84	-84	22	81	-79	88	-76 Answer: -76
71	22	21	22	14	23	27 Answer: 27
13	-20	-50	-28	-75	15 Answer: 15
-11	52	45	-68 Answer: -68
-41	-2	-21	28	-56	72	-22 Answer: -22
-41	-26	-16	49	-22	-89	-23 Answer: -23
25	75	40	-82	37 Answer: 37
51	-16	40	82	-84	14 Answer: 14
-7	22	-47	-67	31	6 Answer: 6
-15	-8	31	8	-4	-80 Answer: -80
---
[[ 31  67   7  22  -5]
 [  0 -22  -8   2 -21]
 [-36 -13  25 -34  16]] --> 0

[[ -8  24  38   4  -7 -72 -28]
 [ 12  10  34 -49 -17 -41   6]] --> -8

[[ 39 -13  40 -41  17 -46]
 [ 29  13  91  -7 -10  19]
 [ 78   5   4  -9 -34 -69]] --> 29

[[-44  60 -19  -3  10 -24 -52]
 [-53  -6  -2  -5  40  18 -65]
 [  5  -1  50 -16  64   7 -49]] --> -53

[[ 18 -36  10   3  21 -18]
 [ 64 -64  10  -4  33 -19]
 [ 62 -18 -30  64  51  11]] --> 64

[[-12 -22 -41 -24]
 [ 24 -14 -66  28]] --> -12

[[  9  12   5  73   3 -13  10]
 [-34  10   5 -44  11  20   2]
 [  4 -44  -6  31 -45  -3  -4]] --> -34

[[ 21 -11  59 -77  49   9 -63]
 [-33   3  66 -10  45  26 -43]
 [ -1   0  87 -39  43  51 -43]] --> -33
---
[-65   6  75  -4] --> -65, -4

[-29   4  -7 -74 -13 -10 -43] --> -29, -43

[[-77  49  59  14 -39 -79]
 [-13  52 -68 -38  77 -49]] --> -77, -49

[ 22   7 -89  18  31 -56  88] --> 22, 88

[ 55  12 -11  67 -49  56] --> 55, 56

[-31  -6  75 -86   4] --> -31, 4

[32 84 66 53] --> 32, 53

[-12 -33   6  66 -87 -37] --> -12, -37

[ 3  4 -7 81 -1 -9] --> 3, -9
---
[[-60  50  50  50  49]
 [-65  65  66  58  53]
 [-35  33  36  27  29]] -60

[ 24  72 -14 -10  26 -18  -3] 24

[ -4 -87 -29  66 -48] -4

[-91 -47   4 -56 -51] -91

[-24 -36  67 -48  26] -24

[[ -4 -18 -12  21  15  17  15]
 [ 58  45 -17 -63  17  -7 -79]] -4

[[ 31 -62  -9  -5  71   1 -54]
 [ -9  36  17 -43   1 -14  50]] 31
---
[[ 71 -31  -7  62]
 [  9 -16   9  30]] result: -31

[[ 62 -21  55  36 -43]
 [ 81  44  81  41 -54]] result: -54

[ 31  22  68 -15] result: -15

[[ 45  42 -16 -17  -2  57  39]
 [-39 -25  11 -88 -29 -48   3]] result: -88

[ 35  91 -12 -26 -78] result: -78

[-73  39 -20 -36   9] result: -73

[ 19 -22  81  59] result: -22

[[-12 -71 -12   3  28 -43]
 [ 63  -1  -7   1 -38   5]] result: -71

[ 52  75 -18  -4] result: -18
---
[  39.026  130.749   68.849   22.212 -121.194  -58.316  -69.086] ==> 130.749, 68.849

[-1.348 -0.093  1.277  1.629 -0.522  1.356  1.234] ==> 1.629, 1.356

[[-186.066  -71.606  216.700   88.112   92.880  -28.362  -10.670]
 [  -1.198    5.231   14.341    9.564   23.567   -8.082   21.964]
 [ -10.324   14.721   12.681   18.283   16.970    8.963   23.219]] ==> 216.700, 92.880

[[-0.073  0.054 -0.030 -0.084  0.088  0.001 -0.136]
 [ 0.117 -0.005 -0.081 -0.029 -0.005 -0.022  0.096]] ==> 0.117, 0.096

[ 1.6 -0.5  0.5  1.8 -1.1] ==> 1.8, 1.6

[ 0.00 -0.15  0.19 -0.07 -0.08  0.00  0.01] ==> 0.19, 0.01

[ 1.45  0.37 -1.12  0.29] ==> 1.45, 0.37
---
[[-39   1  82   1 -31  -1]
 [  2   0  -2   1   2  -1]] result: 82

[[ 17 -14  -4 -12]
 [-55  -2 -14  53]
 [ 37 -22  16 -65]] result: -14

[[-11 -50  68  27 -75]
 [ 50 -69 -10  69  14]] result: 68

[[ 30  22 -22  22 -79]
 [ -6  41  40  39 -46]] result: -22

[[ 10   0  -2  25 -68]
 [ -9 -23 -24  -6 -90]] result: -2

[[ 12 -15 -50 -78]
 [-82  83  30  13]
 [-30  33  56  69]] result: 30
---
[ 0.05  0.17  0.08 -0.03 -0.14] ans = -0.14
[-17.108  -9.328  14.160 -14.664   4.531   6.973] ans = 6.973
[-0.095  0.092 -0.157  0.127] ans = 0.127
[ -0.739  13.269   1.020  -8.613  10.060 -15.872  13.655] ans = 13.655
[ -6.40 -13.14  16.88   9.38] ans = 9.38
[ 106.7  119.4   -6.8 -170.4  155.2   82.1   89.8] ans = 89.8
[-0.033  0.143  0.053 -0.125 -0.200  0.038  0.090] ans = 0.090
[ 172.214  -50.855 -106.958   73.720] ans = 73.720
[  92.24  201.12 -109.64 -104.64   99.81  -84.96 -198.39] ans = -198.39
[  0.8  10.3 -18.1   4.3   8.3  13.2] ans = 13.2
---
-137.465,-53.652,109.375,-49.030,152.068 Out: 152.068
1.41,-0.04,-0.75,-0.63,0.27,-1.32 Out: -1.32
-19.26,7.62,1.94,10.63,1.46,-3.41 Out: -3.41
1.124,0.389,-1.072,-0.819 Out: -0.819
-0.1,1.9,1.1,-1.3,-1.0,-1.4 Out: -1.4
112.5,-68.7,172.9,-21.6,-8.0,-189.1,-73.5 Out: -73.5
2.3,-9.8,7.3,9.4,12.2 Out: 12.2
9.53,-8.96,-11.05,-10.83,2.37 Out: 2.37
---
[[66 54 13  3 31 33 26]
 [58 35 57 81 53 52 49]
 [72 48 37 53 55 58 57]] ⇒ 26

[[8 2 2 2 7]
 [8 2 2 2 6]
 [8 2 2 2 7]] ⇒ 7

[[ 13  46  51  83 210]
 [ 98 211  33 151  16]
 [201 134  65 184 104]] ⇒ 210

[[ 97 148 120 194 113  71 121]
 [153 111 141  81 151 168 157]
 [154  51 112 121 179 239  95]] ⇒ 121

[[423 443 473 366 144]
 [556 784 350 534 207]
 [496 808 776 547 635]] ⇒ 144

[[64 19 38 91 64]
 [44 35 47  2 36]
 [30 72 73 81 53]] ⇒ 64
